Table B holds the same points as the rows below and some others, measured another way and shuffled. Each row below is followed by which row of B it is.
B:
[[-159 -188 -239  -24  -63   56  148  -48  171 -134   55   91  -74  198
   -44 -443 -130 -205   50  -86 -268  -45  -45 -100   44   77   19 -149
  -622 -276   33  -52]
 [-160 -402  -54  325   83 -221  498 -282  147  222  342  -78  210 -329
   -31 -366 -200  -91  387   69  182  194   68   89 -115  144  -77   90
  -428 -190 -127   -4]
 [-309   17 -211   38 -127 -340  176 -142  750  178  360  -47  258  475
  -177 -133 -155 -277  310   77 -427   57    5  254   74   27 -143   20
  -447    7  155 -125]
 [  54   24 -158   17  -57  451   70   74 -173 -168  -79 -119 -152 -191
   170 -285  245  242   20 -264  208 -117 -385  -72   39 -138 -247 -201
   -79  103  388  -16]
 [ 288   29  143 -188  120 -480 -265  502  391 -279  213  409  118  617
  -369   39  -15 -347 -336  -89 -147 -131   97  158 -203  108  409  -27
  -248  112  -38 -141]
 [-108 -115  337 -190 -414  -83  -46 -243  133 -103   18   43 -174   11
    19 -168   32  171   21 -120  105  156 -141   72  129   45    3  -96
    -7  127  344  143]
 [  43 -280  363  -19 -100  -87   98  -69   57   59   79  167 -138   60
   -24 -181  -45  214   84 -257  173   93 -178    2   52  202  165  -57
  -165  -96  133  128]
 [-174  108 -241   74 -127  134   96 -399   63   14 -494 -528  -76 -190
   216 -170  359  -48   93  292  -43 -173 -145  -57    4  118 -440   46
   361 -180 -105   32]
 [  83  -11   70 -275 -330 -252 -317  -67  316 -205  134  138  165  474
     5  161  132   -5 -250 -191 -255    6 -164   -4 -103 -243   88 -309
  -281   37  298  -33]
 [ -54  -14 -171  204  194   -9  232  165  144  -47    0 -138   -3 -123
   -66 -371  126 -269   72  134  110 -154   42  106 -110  180  -89  186
   -18   19 -112  -58]
 [  44  184 -157 -426 -214 -359 -481 -202  272 -359 -464  -28   -2  556
   -65  179  156 -365 -342  304 -492 -179   39  -77   17   97  -24 -245
    42 -276 -181 -106]
 [ 257   55 -397  -18  155 -131  -54    5  122 -186 -265 -100  191  331
   -92  -24  136 -203 -175   39 -334 -276 -136 -169 -325    3  -52 -209
  -308 -366 -303 -220]
 [  43  168 -345 -268 -131 -262 -281   96  302 -427  227  138  255  309
  -169   28  -16 -361 -181  109 -239   -7   54  153  -35 -272 -104 -328
  -410  198  258 -263]
 [-236 -148    6  146  -21   22   92  -27  122   51   46 -162  -17 -221
   228 -211  292 -189   31  134  205  -42   45   95   56   86 -118  147
   180   35   87  135]
 [ 225  197   60 -271  -77 -908 -273 -283  414 -235 -211  -42  288  329
  -431  305  -86 -394 -115  558 -173   48  258  252 -209  241   -6  -14
   204  -24 -412 -227]
 [ 186 -310  219 -119 -143  157 -243   23 -229 -126   14  180  -44   33
   337   81  321  280 -298 -433  187  -28 -315 -241  -46 -169  156 -351
  -151 -160  291  156]
 [ 169  130 -277 -106  136 -367  117 -192   21 -308 -154  -29   51 -139
  -453 -226 -344 -243  202  414   53   78  119  186   -8  263 -229 -118
  -188  -32 -236 -327]
 [-128 -200  157    9 -124 -474   57 -198  534  197  193   49  189  425
   -90   15  -52 -154   97   16 -256   65   16  102  -62  156  124   47
  -245 -195  -73   34]
 [-261  -57  141 -412 -398 -476 -426 -451  445  -51 -197   63  -14  563
    79  264   45 -263 -114  270 -433   80   82   28  324  167   10 -208
    36 -294   28   82]
 [ -84 -323   74  132   12  234   88 -240 -194  203 -136 -122 -105 -236
   401  -65  266  234  113 -141  237  -13 -280 -172  164  110 -140 -125
    62 -346   94  188]
 [-312 -324  -80  158 -145   28  118 -450  101  293  208 -219  214 -230
   454   53  224   72  238    7  113  144 -150  -12  150 -133 -297 -149
   -86 -210  233  143]
 [ -12 -120  -90 -261 -145 -220 -299 -164  237  -73   61  185  140  488
    87  215    4  -89  -98  -72 -318   25 -131  -73  162  -77   13 -410
  -385 -288  162  -61]
 [ 484 -174  114  -57  185  346 -116  122 -610 -244 -459   75 -280 -214
   171  -72  289  383 -253 -324  391 -199 -411 -332  -88  125   67 -306
    87 -303  -30   42]
 [-120 -289 -214   81   46 -450  -13 -395  271  208  204  -68  467  107
   175  253   38 -265  116  238 -151  110   79    6  -20  -37 -133 -193
  -278 -408 -167  -58]
 [-158   38  361    3 -173  -10   39   22  357  167  -20  -86 -198  181
    23 -114  218  150  143 -114  120  -31 -208  209  190  222  -37  197
   338  216  313  168]
 [  50    0 -159 -198 -163  -74   86 -353  -21 -249 -155   -3  -98  -23
  -208 -267 -284   61  180   70  -67  120 -144   -7  105  102 -207 -309
  -378 -141   68 -171]
 [-196  -40  -96   -3  -30  -79   81  -90  120  -79   78  -42  -42 -182
   -20 -236  -23 -210  174  222  158   78   77  191  228  132 -196    0
   -16   95  143  -32]
 [ 165  130   -5 -138  -64 -518 -311 -162  266  -96  -20 -115  367  167
   -30  439  240 -165 -139  278   10   10   20  179 -136  -81 -144 -126
   263   83  -24 -117]
 [  58 -285   79  167   56 -243  358 -276   97  167   98  -32   97 -114
  -149 -235 -202  100  311  -37  118  138  -94   37 -122  227  -25   -2
  -317 -240 -154  -32]
 [-129  114  381 -200 -401   83 -188 -149  149  -54 -242 -132 -307   49
   141  -22  322  238  -26  -61  163   -1 -247  123  248  100 -135    9
   491  248  432  198]
 [ 199  -99   41  -11    9 -233  210 -369  -84  -68 -241  -84  -20 -169
  -236 -189 -205  139  220  104  138  100 -117   -4  -90  281 -116 -105
  -132 -232 -235 -109]
 [ 129  238 -149 -124 -132   44  -81    6  -55 -369  -55 -141    7 -267
   -82 -128  161   11  -36  102  271   -2 -119  171  -33 -154 -308 -155
   139  393  315 -146]
 [ -85 -287  385  245 -108   62  201 -204   22  288 -127 -272  -95 -251
   317 -144  412  245   60 -137  320  -46 -207  -58 -124  175  -12  217
   373 -113    7  311]
 [ 247 -309  495  286   82 -149  287   27  -26  222  150  -32   61 -254
     4 -103  181  335   93 -280  526   47 -201   61 -315  163  158  192
   153   54  -22  155]
 [   0 -273  492   50 -143   29   67 -191  -92  161  -61  -40 -196 -238
   211  -67  207  367   99 -195  442  106 -233    7  111  198   13   32
   286  -15  199  251]
 [-270 -141 -317  248  158  223  217 -111  -75   44 -157 -306  -56 -405
   286 -343  273 -255  138  264  175 -128   32  -22  116  149 -307   92
   115 -197  -87   57]
 [-132  -35 -426  -65   39   95 -136 -112  122  -35 -138  -79   77  257
   238   37  189 -186  -17   61 -299 -157 -160 -134  179  -44 -237 -307
  -241 -371   55  -81]
 [-126 -103  222  134    9  250   22  164  159  246  -31  -93 -173  106
   297  -61  433  170   31 -256  169 -165 -302   19  157  131  -26  114
   287    5  284  231]
 [  95   57 -133  188  123  -55  109  -60   -7  -39 -196 -349  124 -308
    81  -84  343  -98    1  235  245 -144  -44   64 -243   65 -250  120
   322   28 -160  -44]
 [-352 -261 -175  189   97  -60  260  -37  198   70  183  -48    5 -164
    85 -416   -5 -403  185  218   39   15  186   95  140  199  -70  140
  -227 -152  -48   42]
 [ 230  -53   82  179   -5  -64   77 -282  -53  126 -373 -425  147 -171
   208  113  468  232  -52    1  168 -164 -280 -133 -391   37 -170   34
   377 -202 -227   72]
 [ 162 -327  -21  -95   -6 -155 -321 -164 -221 -179 -195   26  158  -23
   362  206  374 -146 -419   45   32  -99   -2 -295 -186  -72  113 -296
   -39 -465 -215   93]
 [-246 -273  143 -233 -231 -595 -243 -418  465  118  116  168  167  479
    65  254  -88 -281   10  199 -340  180  139   56  236  160  102 -188
  -219 -380  -43   76]
 [-201 -164   66    2 -193  -99   70 -306  -11  -85    7 -127  -44 -381
   136 -219   95 -108   85  220  271  143   87   98  106   82 -167    0
   102   38  110  100]
 [ 132   21  219 -245  -69 -559 -243   22  268 -237  -14  183   49  279
  -277   82  -45 -270 -171  217   -7   40  165  192  -43  211  174  -24
    65   64  -98  -64]
 [ 287  204   18 -326  -19 -490 -439   58  200 -330 -106  131  167  349
  -218  331   94 -217 -267  212  -51  -45   35  161  -52   34   14 -221
   125   94  -19 -193]
 [  83  -34  117  105    0  162  125 -202 -111  102 -418 -317 -171 -204
   159 -100  320  285  103  -39  243 -124 -322  -79  -34  224 -206   45
   376 -149  -52  104]
 [-356 -302 -297   29 -130  354  -66 -375 -120   88 -202 -219  -63 -147
   634  -73  377  -49   -6   27  -87  -82 -183 -285  281  -88 -292 -281
   -87 -493  141  181]
 [ -74  -55  -62 -166 -206 -198   54 -226  251 -165   28   84  -31  225
  -200 -262 -233 -102  105   13 -230   91  -45   46   63   99  -32 -180
  -440 -111   86  -96]
 [-295   33 -203 -324 -238 -108 -428 -287  318  -60 -195  -28   -2  476
   270  249  200 -250  -87  198 -414  -56  -67  -32  434  -10 -209 -334
    -2 -287  194   13]
 [-290  -12  385 -292 -350 -329 -337  177  706  -16  219  283 -122  760
   -50   25  121 -251 -178 -112 -323  -15   44  226  266  123  280   61
   -14  180  382  169]
 [ 134  -92  459 -325 -256 -527 -277 -244  225  -94 -149  181  -54  360
  -164  184  -43   41 -118   47  -52  121  -22   67   57  250  198 -125
    95 -113  -37   60]
 [ 207 -333  208  328  120  239  395   66 -167  190  190  -29    2 -311
   118 -286  135  447  175 -483  451    4 -397  -82 -229   15   21    0
  -199  -42  166  100]
 [  42 -250  -50   15  -30 -201 -147 -299  -51   18   -8  -89  266 -129
   297  245  270  -51 -104  112  118   41  -41  -94  -77 -101 -101 -229
    10 -278  -53   41]
 [-156   57 -320  -86 -139 -300 -127 -268  475  -36 -158 -202  232  466
    49   75  172 -369  -82  248 -533 -148   14  -34  -92  -18 -148 -110
  -163 -311 -161  -85]
 [ 233  -97  320   59  -35 -438  155 -210   26  -74 -137 -122   46 -247
  -232 -132    5   32   32  176  326   83   43  125 -320  273   43  160
   220   38 -270    1]
 [-207 -288 -128   72 -110   84  131 -514 -250    2  -61 -213   -2 -599
   334 -161   90   26  205  210  319  186  -29  -49  194   11 -345 -184
    -2 -207   89   79]
 [-333 -266  -56   99 -139 -290  246 -307  317   99  448    4  198 -177
    -8 -245 -205 -214  328  171   75  274  153  235  132   10 -143   -7
  -375   28  170   -5]
 [-146   68  -91 -159  -27 -189  -13  -31  193 -192   79  109  -93   13
  -209 -213 -189 -255  177  251   67  110  100  267  329  194 -157  -75
  -101  138  188 -127]
 [-553   70  -94 -171 -417 -116  -54 -415  474  -33 -202 -241 -170  194
   107 -240  101 -337  113  369 -343   12  106  130  342  181 -265   66
   126  -58  131  101]
 [ 161   45   13 -115 -217  235  102 -225 -248 -250 -182  -98 -197 -300
   -57 -288   -5  389  131 -173  270   78 -367  -20   30  -37 -264 -260
   -81  120  327  -61]
 [-119 -129  273  -61 -236 -310   53 -311  139  -30  104  -34    4 -231
   -47 -102  -43  -15  148  177  276  235   69  227   98  135  -90   34
   123  155  141   75]
 [  18 -197  475  -16 -174 -342   15 -434  -18  103 -225 -155  -69 -291
    71   55  146  155   78  190  380  158  -11   87   15  313  -38   98
   475  -77 -107  192]
 [  72 -214 -182  107  -54  -69  110 -419 -162  -17   -4 -240  266 -389
   214    7  152   79   74   79  198   86 -130  -90 -183 -165 -276 -237
  -142 -202  -23  -34]
 [-100 -129  146  115   68   52  243  218  292  143  224  148 -152  200
  -112 -349  -71   51  226 -264   65  -25 -172  141  149  238   80  106
  -242   45  230   44]
 [-198  -96  209  -45 -307  -74   97 -199  305   32   80  -42 -107   92
    -4 -244   27   62  133  -88  -16   88 -122  108   92   91  -40   31
   -80   70  259  113]
 [ 454  -87 -177   12   72   16  -13  208  -24 -227   77   96  241  262
   -61  -47  150  139 -270 -433 -105 -189 -339 -212 -505 -260  120 -318
  -552 -137   30 -166]
 [  25  209   50 -118 -136   55 -217  -23  -33 -212 -252 -211  -99 -208
   131   34  407   18 -119  165  308  -78 -115  149   96   -9 -278  -27
   551  300  262   26]
 [-137 -180 -354 -107 -127   65 -100   15  228 -147  276  167  160  373
   154 -121   35 -191 -105 -220 -367  -46 -132 -136   43 -271    0 -389
  -729 -214  288  -74]
 [ 187 -184   64    7   91  122   79  -57 -435 -203  -56   63 -142 -533
    39 -223   11  177   58  -35  560  103 -130    1   85   97 -106 -187
    -3   14  131   -6]
 [ 138  185 -102 -315  -58 -267 -217  132  167 -451   38  231  -33  214
  -368 -120 -180 -250  -89  138  -43   28   58  215  117   63  -24 -220
  -220  224  175 -236]
 [-481 -116 -142  144  -12  -61  118 -435  140  217 -206 -384  -34 -341
   313 -117  230 -299  274  528  125   25  146  123  345  286 -400  157
   400 -211 -106  130]]
Rows of B count from 0, top down.

[  33 -248   -2 -140 -128   37  -57   80 -212  -16  -74  -61  248  -18
  145   30   99 -160  363   32  172  167   24  135  256   74  -61 -110
   54   64    7]
36
[  43   71 -154  -38   18   -6    0  -78 -191 -221   93 -255  239  169
  131  -41 -115    1  -16 -419  -57  125  161  -20   45   -2 -233 -122
 -121  -20  197]
16
[ 139   36  108 -264   23   80   43  -76  -76   64  -18 -142  -19 -191
   71 -153  158 -152  267   71   -1   32  -85  -26   11   62 -132   -5
  180  -67  -65]
32
[  88   56  -45 -151   84   96  103   38 -187   19   12 -132   12 -166
 -105   19  249  -69  450    4  -64  188 -239  -64   65    3 -225 -125
  251  -83   64]
43
[  25 -183   64  -42  -65  116   58   61 -249  150   -2  174   84 -187
   39   82  191  -81  342  107   32  105   77   76  140  123  -72  -80
   31  222   42]
59
[  98   48   -3   53  129  -39  288   21   36   38 -111  -11 -114   63
 -218  -50  114  -25   -6   38  -79   47  -53   30 -195   80 -195  -30
  155  118 -115]
5
[ 255    2  187 -174  240  204  280 -100 -153   68   53   66 -105 -222
 -178   55  161  -98  349  158 -151   50 -312  130  -17   59 -186 -137
  203  201   80]
29
[ -16   18  137 -185   17   67  -87   56 -184   34   86   -7  -17 -116
   22  -45  394 -208  559  168   95  330  -81 -130  249  200 -112 -185
  166  -39   51]
23
[-268   27  -68  -16 -192  -74 -105  157  -97  174  136  204  -56 -162
  -28  -46  134   55  -97   99   39  -45  489 -314 -213  100  139  209
 -203   30  145]
71
[ 161  -43  227 -284  -11   68   65  -50 -125  -61   54  -98   70 -195
   82 -107   40 -152  249  102   80  -15 -169   19   87  -42   10   34
  180   70   22]
37
[-301  326   -8   35  119  -95  -39   -4   85  105  378  311 -337   43
 -272  -84    3  143 -585   77 -213 -147  722 -381 -585  253   95  158
 -542  134  404]
14
[ 143   59  116 -248   88  132  -10 -172 -139   31   69 -139   42 -142
  160 -127   80 -136  214  -74  -89   48   68   65   68  136 -214 -135
  -12   23   78]
40
[ -19   35 -115  -84   -3  -11   46  169 -150   52 -106 -207   92 -110
  -85  -11  277  -16  457   -3   -9  206 -123   28  122    3 -296 -180
  256  -78   23]
56
[-271   70  -49 -132 -142 -192 -207   83   52 -128  242   50   -7  165
  -27 -119 -140   -8 -448   36  130  -91  578 -330 -322   86  278  255
 -416  -56  281]
9
[ 119  141   13 -217  195  150  112  -91  -79  141   55  -37 -193 -213
 -151  -49  268 -101  281  108 -180   87 -116 -100 -139  128 -221  -68
  132  -98   47]
62
[  65  168  115 -303   31  101  -72  -79 -278 -122  243 -267  198 -264
  183 -110    7  -10  315 -200  -81   28  -33  -12  185  -94 -181 -146
   44   21  343]
38
[ -12  116  121 -182   -3 -113  -84   48  -50 -158   -8 -357  200   56
  136 -213   77  -74  231  -96   85  151   39  126  225   51 -250 -248
  105   27   92]
28
[-171   68  167   29    1 -163  158  130  176  102  138  390 -340   13
 -363  -73   43   26 -445  400   46 -179  344 -285 -525  138  311  326
 -169  231   59]
50
[ 134  170    7  -91  162  102  195 -131 -157  -76  177  -50  -46  -98
  -91  -14  -16   18   11 -179 -187   -5  -55 -119 -165  -36 -151   10
   21   55  192]
45
[   3   69  -51  -15  -42  -48   96   40 -142 -113   74  -97   85    0
  -10  -48   16   13   37 -173   11   62   36 -153  -42  -61  -74   46
   66   14   83]
26
[ -17  -37  137 -137  -42 -142  -15   19   67 -203   74  -25   14  230
  -17 -135  -63 -163 -180  102  204   35  159 -105 -101   96  161  103
  -90   44   26]
64
[  41   93  107  -37   43  -19   88   64 -159 -116   52  -91    9   17
  -42  -59  284 -131  410  -11   87  325 -201 -156  191   70 -158 -159
  271    9   -5]
57
[-418  -71  -74  164 -164 -415  -61  367  288    2  -63  236 -118  433
 -329  -71   30   16 -537  351  262    0  644 -164 -405  236  262  194
 -326  134   12]
68
[ 125   55 -174 -244  146   39   78   19  -81 -137  -33 -320   49   43
 -180   12  112 -101  307  -44  -44  183 -287  -14  -39  -43 -234 -117
  201 -251   99]
69
[ -10 -134   56  -16 -134   21  -35   -4 -188   59    5   67  157  -35
  213  -48   63  -93  111  -71   82   78  293   32  127  148  -56  -38
  -98  179   -1]
54
[  45   -9  -35   93  -98  -30  194   58  -76  150 -176   -8  -13  -94
   28 -111  215  -40  135  -57   25   75   44  -95  -45   59 -169   65
  233   45 -279]
42
[-114 -224 -190   29 -280 -125   15  261  -69  181 -300  -73  192  -60
   48  -41  148   -6  156   54  163   27  206   84   17   14  -92   68
  125    6 -209]
47
[ 156   30   65   81  110  -14  309  -34  -23  -25  -87  -19  -53   80
 -115  -64   80  -59   18  -57  -44   82  -86   41  -94   70 -194  -44
  175  179 -143]
8
[  -1  -66 -119   70   27 -107   85   71  -24  -93 -143 -156  176  291
  -36  -18  -11  -33  -19 -145   29  143  182  214   22  121 -261 -198
  -61  121    8]
25
[  65 -182   79  -79  -56  108  109  116 -249  147  -74   65  131 -260
    2   81  221  -58  495  142   33  103 -106  176  208   34 -145 -138
  196  217   19]
49
[-146  -47  -10   64  -21 -164   73  177  110   71  -73  148 -113  168
 -236  -38  132  -39 -145  239   96   55  284  -41 -227  196   22   37
  -88  134  -31]
21
[ 200  126  108 -241  216  225  182 -103 -281  -40  219  -55   -9 -312
 -123   68  100  -17  399  -29 -206   46 -319    6   32  -74 -190 -136
  170   99  302]
67
[   5   49 -151  153 -115 -292  132  -35  170 -226 -169 -286  160  456
  114 -261 -307   21 -639 -401   92  -97  411  -17 -283    2  -97  167
 -145   27 -202]
66
[  64 -132   47  -88   47  142  126   69 -157  260  -77  166  -79 -245
 -128   77  326 -104  428  268  -46  113  -57   94   32  173 -151 -113
  144  140  -33]
18
